Group and class of each row:
[  8  -1  26   6  89  -6  11  20 -12   0 -12  15  -4 -18  -1 -64   4   5
  14   8  -1  38  -9  10 -10 -33  21 -19   2  47   3  27 -12 -11  -7   5] : Hl SM
[  6   4  29 -64   6 -13  20  -8  -2 -24  -8  15 -11   6   2 -53  -3   2
  22 -26  -1  -7  -7  -3 -15  21  17  -7  21  21  98  13 -10   8   6  11] : Gz NQ
[ -8   5  49  11   6 -11  20 -23 -63  -9 -36  10 -12 -31  14 -31   2 -16
   7 -12   4 -26 -13  -3 -29  27  44 -12  -1  32  69  31 -12  11  21   3] : Gz LP
[-16  -7  23   6  -6  11   8 -16  -9  -6 -24  25 -12  -5  11 -26  -1   7
  -7  -9  -1 -26   6  17 -14  27  18   5   1   9  45  31  12  23   8  -3] : Gz LP
[  8 -10  43 -20  16 -41  36 -19  -1   0 -25  31 -12  -8  17 -43  -3 -12
   8  22   0   6 -17   2 -32 -23  25 -18  -1  63  21  27 -13 -15  -9   3] : Hl SM
[-25  -2  21  17 -11  23  15 -14  -1 -26  35  37  -8   2  34 -28   1  -3
  -5   4 -11  -5  -5  -6 -26  35  10   7  15  26  47  -4  -4  14  13 -19] : Gz NQ
[  0  -5  32  21   9 -14  21   4   6 -35 -11  15   4   3  20 -31  -1 -26
  -8 -16   3  24 -15   7 -19   3  13  -7  10  54  16  -2  -3  17   0 -40] : Hl CT
[  7  14  17  12  15 -22   2  14 -27  -2 -23   3  11 -13  11 -32   2   3
  53   8   1  24  -4 -11 -14  15  12   1  -1  44  31  -2 -29   8 -12  11] : Hl CT
[ -5  -4  46   3  10 -44  11 -35  -9 -23 -29  -4 -21 -18 -18   1  -3   0
 -26   2  18  -9 -13  -1 -24  14  51 -11   8  52  42  -2 -12   0   1  -7] : RT DR
[ -5   0  37  25   4 -34  25  10  -1  -5 -26   3  13 -28   2 -47   1 -19
   4  -4   6  34 -19 -12 -20  19  36  -3   8  45  31  -7 -30 -15   3  -6] : RT NS
[ 16 -25  39  17   4 -18  20   9 -11 -20 -29  26  -9  -5  15 -45   7  -6
  20   2  -2  38  -8  13 -14 -27   2 -32  18  79   4   5  -6 -12  -8   2] : Hl SM
[ -7 -15  47  37  -7  -1  19   6  -5 -45  18  38 -17  -2  21 -39  -3   9
 -24  10  -4   6  -2  15 -27  -3   8 -11  24  85  29  12   4  -7   5  -5] : Hl SM
[-12 -11  47   8   8 -32  38  -8  -2 -12 -35  25 -16 -31   5 -61 -13 -10
   5  -9   7  28 -20  -9 -28   3  54 -39 -35  69  65  11 -26  18  -3 -17] : Hl CT
[-15   6  28  12   1 -35   4  11   0 -59 -31   6 -12 -29  -2 -56   6  -8
  12  15  10  35   1  -2 -32   8  18 -14   8  24  19 -12 -32  -6  -4  -3] : RT DR
[  1 -18  30 -14 -13 -48  39 -31   0   1 -26  12 -12 -19  18 -22  25 -17
 -16 -15  -5   4 -14 -18 -26   2  48 -23  13  87  46   7  -2  -2  26 -19] : RT NS
[-11  -2  31  21 -14  14 -24  16  -5 -14 -17  13  -1 -21  15 -24   1   2
  -6 -10  -7 -24  -3  -7 -21  27  21  -9   5  34  62   8 -11  28  12  -6] : Gz LP
[-21 -19  66  12  -2 -30  34 -14 -10 -30 -10  16 -19 -17  12 -72 -13   5
   8  16   5 -19 -13 -14 -54  26  28   2  13  57  99  17 -15  17  63 -14] : Gz NQ
[-14 -16  49  20   4 -21  35  19 -14  -8 -32  21 -15   1  -1 -79  -8 -13
   2   1   9  40   4   9 -19  18  15   0  24  81  43   3 -21  -3  -1 -17] : Hl CT
[ -9   5  32 -22   3 -39   8 -12   8 -10 -27  19 -23 -21   3 -42 -14 -13
  -3   4  14  27  -4  -8 -42  24  33  -3   3  69  39  -8 -29 -26  15  -9] : RT NS
[  1 -12  20 -25   6 -36  18 -29  -4  -6 -29  -2  -4 -24 -14   3  -1   0
  26  -6   0  -4 -25  -6   4  -2  35 -31  -1  36   9  -1 -15 -15   6   0] : RT NS
[ -6 -24  43 -13  -2 -26  27  17  11 -10 -33  14 -26   5   1 -74  -6 -14
  16  10 -15  51 -10   8 -17  14  24 -16  15  46  17  21 -35  -2   5   1] : Hl CT
[-11  -1  55  24   5  13  21  16   1 -30 -36  25 -13 -10  10 -82 -11  -7
   5  -1  12  27  -8  -1 -20  13  25 -14  23  45  44   2 -18  11   0 -22] : Hl SM
[-11 -22  10 -16   5 -27  -3 -15  -5   1  -8   1 -16 -18   6 -12 -14  37
 -13 -11  -5   0   8   4 -18  -2  32 -23  16  24  31  -8  -5  -3   4  -9] : RT DR
